Below are the code and all the weights of a small trained network. Each question names an input and a class and asks about switching units off, where a switched-off unit gives its printed mean instead of its output.

import numpy as np


def w(rows, s, z=0):
    codes = np.array(rows[::2]) - 128.0
    scale = np.full(codes.shape[1], s)
    scale[-1] = z or s
    return codes * scale


def f(y):
    return y / 2 * (1 + np.tanh(0.7978845608 * (y + 0.044715 * y**3)))


def log_softmax(a):
    a = a - a.max(-1, keepdims=True)
    return a - np.log(np.exp(a).sum(-1, keepdims=True))


def net(x, mask):
    res = np.array(x, float).reshape(1, 7) / 4 @ E
    y = f(res @ A[0][:, :-1].T + A[0][:, -1])
    res = res + np.where(mask, y, B[0][:, -1]) @ B[0][:, :-1]
    return log_softmax(res[-1] @ U[:, :-1].T + U[:, -1])


A, B = {}, {}
E = w([
[79,166,91,120,150,140,194,138,141,101],'x0',
[103,67,81,102,127,176,54,64,121,200],'x1',
[101,45,86,135,134,66,134,75,126,97],'x2',
[72,106,173,118,150,157,214,134,128,154],'x3',
[11,96,183,185,70,134,99,129,118,88],'x4',
[108,110,191,95,102,108,84,103,147,143],'x5',
[149,115,134,128,91,159,114,135,104,43],'x6',
],0.011)
A[0] = w([
[149,117,99,149,128,111,84,132,121,89,187],'N0',
[157,121,107,146,130,122,145,114,128,140,3],'N1',
[171,134,147,107,123,129,86,133,129,103,105],'N2',
[100,119,150,113,138,133,151,133,135,91,99],'N3',
[123,139,166,113,136,237,113,140,133,174,110],'N4',
[129,162,144,99,145,98,250,138,132,176,126],'N5',
[109,112,98,134,131,126,125,109,136,114,127],'N6',
[114,148,120,136,129,107,102,125,120,130,78],'N7',
[116,133,138,104,109,186,111,137,130,171,130],'N8',
[166,124,102,106,137,128,129,121,128,105,156],'N9',
[104,127,86,126,123,144,125,131,119,100,83],'N10',
[102,110,177,182,118,112,107,159,123,93,126],'N11',
[101,133,118,136,133,151,96,136,122,152,96],'N12',
[115,121,99,68,130,145,184,104,131,93,62],'N13',
[106,141,178,146,142,115,133,132,127,111,154],'N14',
[126,146,140,118,133,103,140,147,140,147,87],'N15',
[70,128,124,138,118,124,133,132,126,68,163],'N16',
[243,109,76,130,137,136,125,130,129,134,41],'N17',
[83,44,114,97,130,75,107,75,130,165,82],'N18',
[167,147,142,111,125,104,83,129,152,101,72],'N19',
[115,115,181,164,124,111,132,134,141,114,76],'N20',
[157,168,173,138,146,90,201,152,134,202,32],'N21',
[106,107,127,113,133,100,114,107,126,135,65],'N22',
[133,151,60,152,127,148,86,124,131,100,80],'N23',
[122,138,141,112,114,140,130,121,119,128,99],'N24',
[144,113,92,122,139,138,133,137,128,115,136],'N25',
[94,123,170,142,104,107,161,135,125,112,65],'N26',
[125,87,127,114,133,105,107,110,124,132,164],'N27',
[148,117,79,144,130,141,117,144,118,126,150],'N28',
[119,122,122,128,138,129,106,144,159,126,88],'N29',
[141,151,133,124,116,118,149,119,120,150,162],'N30',
[88,97,134,121,139,104,91,103,134,160,118],'N31',
[140,166,139,104,108,93,93,111,118,117,27],'N32',
[129,120,146,125,148,132,148,137,113,158,27],'N33',
[159,119,92,143,139,126,158,139,109,143,20],'N34',
[201,154,173,90,112,71,45,125,130,90,55],'N35',
[150,120,113,134,133,139,173,131,132,148,201],'N36',
],0.015,0.0023)
B[0] = w([
[129,163,145,166,139,70,75,141,133,159,188],'N0',
[123,131,109,83,112,135,138,119,120,109,142],'N1',
[148,147,159,155,156,109,86,118,133,138,173],'N2',
[161,102,138,140,130,148,187,122,105,110,168],'N3',
[79,144,165,165,103,221,94,61,114,184,207],'N4',
[111,78,150,70,229,138,143,163,179,160,250],'N5',
[137,120,78,156,126,111,148,146,153,145,158],'N6',
[122,114,136,166,137,120,127,130,121,134,136],'N7',
[94,131,123,160,116,204,99,87,104,140,180],'N8',
[184,156,95,104,131,131,139,124,113,120,169],'N9',
[129,161,111,170,153,102,171,133,157,138,154],'N10',
[104,124,174,105,63,111,159,173,76,100,214],'N11',
[114,152,143,165,127,126,108,88,133,162,157],'N12',
[159,103,103,180,194,157,193,77,144,128,173],'N13',
[110,88,144,96,100,149,153,160,87,120,176],'N14',
[111,132,150,110,137,123,103,152,145,136,149],'N15',
[123,154,147,187,103,111,229,156,136,130,204],'N16',
[180,192,86,4,77,143,110,114,86,71,227],'N17',
[112,22,41,125,98,76,86,88,129,140,246],'N18',
[176,124,161,160,142,103,102,130,132,118,169],'N19',
[134,94,137,86,65,142,131,161,76,112,178],'N20',
[68,101,181,56,187,108,84,172,158,153,220],'N21',
[125,94,90,117,127,114,123,131,128,130,160],'N22',
[77,219,120,160,151,82,132,138,170,146,182],'N23',
[122,132,132,127,117,142,150,130,117,151,133],'N24',
[142,155,88,110,127,138,145,124,128,121,155],'N25',
[150,92,163,96,80,147,184,149,98,88,190],'N26',
[118,91,86,116,151,108,94,131,134,131,179],'N27',
[108,188,115,128,114,126,123,110,150,115,165],'N28',
[116,114,133,142,125,122,111,121,112,105,129],'N29',
[124,132,142,107,149,136,106,137,128,112,147],'N30',
[141,58,84,142,87,104,128,102,108,128,195],'N31',
[168,100,131,145,141,127,114,151,114,130,152],'N32',
[96,108,134,140,128,155,101,146,157,132,145],'N33',
[122,143,102,68,124,121,148,99,121,118,162],'N34',
[223,112,166,201,164,110,47,152,141,118,217],'N35',
[135,120,119,75,140,142,155,122,138,114,172],'N36',
],0.021,0.014)
U = w([
[44,208,81,174,64,65,180,190,161,125,27],'0',
[168,224,54,24,120,160,108,108,121,85,81],'1',
[93,87,182,137,31,141,201,226,55,88,228],'2',
[72,138,147,138,68,253,84,72,68,198,138],'3',
[102,85,149,9,201,182,129,189,176,154,190],'4',
[233,150,165,155,123,103,40,180,94,91,201],'5',
[169,87,91,121,174,205,254,135,147,86,1],'6',
[87,41,16,122,47,64,103,112,116,155,173],'7',
],0.0068,0.0016)

Each question gives the input, the list of numbers given to net, and the class t.
The units are the neurons (one row each of A and B). Each row of codes is followed by its name. A weight is (code - 128) times the scale printed after its matrix; where a second scale follows, it is the last column's (A, B and U).
mask holds one flag per neuron, in row order. A switched-off neuron (its flag False) gives its mean, the last column of its row in B, instead of its output. The means were averaged over made-up inputs and are rounded, as every weight is.
A unit's drop is (log p(t) with every unit on - log p(t) with that unit switched off) / (log p(t) with every unit on - log p(t) with every unit switched off).
The circuit of an input: a set's keep is (log p(t) with only the set's units on - log p(t) with every unit switched off) / (log p(t) with every unit on - log p(t) with every unit switched off). Starting from the 12 units with the biggest drops (on a tie, the unit counted first), units are removed one at a time, each time the one whose removal leaves the highest keep (on an exact tie, the one counted first), for as long as the keep stays at least 0.8.
units of the circuit, in order: the units of the circuit, biggest drop first
top k neurons: the k neurons with the biggest drops, biggest first
drop of u: that unit's drop, to one decimal
input [2,-1,-4,8,3,0,1], class 2: top neuron => [N26]
input [0,-3,-5,2,-8,-4,5], class 1: top 3 neurons => [N17 N9 N34]
input [-6,2,-6,-8,8,-8,-5], class 5: top 3 neurons => [N0 N35 N16]
input [5,0,2,0,5,-5,6], class 2: top 2 neurons => [N11 N26]
input [8,-5,-6,-4,-6,6,4], class 5: top 2 neurons => [N35 N19]
input [-6,8,-2,-8,-4,-4,1], class 5: top 4 neurons => [N35 N0 N19 N2]
input [-4,8,-6,-6,-6,-2,8], class 5: top 3 neurons => [N35 N19 N2]
input [0,-6,8,3,1,-1,-3], class 2: top 2 neurons => [N26 N16]
input [-4,3,0,5,1,-1,-2], class 7: top 2 neurons => [N18 N31]
input [-8,-5,5,-4,6,7,2], class 5: top 4 neurons => [N35 N0 N19 N2]
input [-8,-2,-8,7,-5,-1,8], class 3: top 2 neurons => [N4 N8]
input [4,-7,8,4,2,-6,4], class 6: top 2 neurons => [N13 N5]
input [3,1,-6,3,4,3,2], class 3: top 2 neurons => [N4 N8]
input [-8,1,-8,4,-1,-2,-2], class 3: units of the circuit, in order => [N4]
input [-3,-4,3,-3,-1,-7,-2], class 1: drop of N16 => 0.0
input [-2,8,-1,-5,-6,-1,-4], class 1: drop of N17 => 1.2
input [-3,1,8,-8,-7,-8,3], class 1: drop of N17 => 0.1
input [1,6,-6,-4,-4,-8,-7], class 1: drop of N17 => 0.1
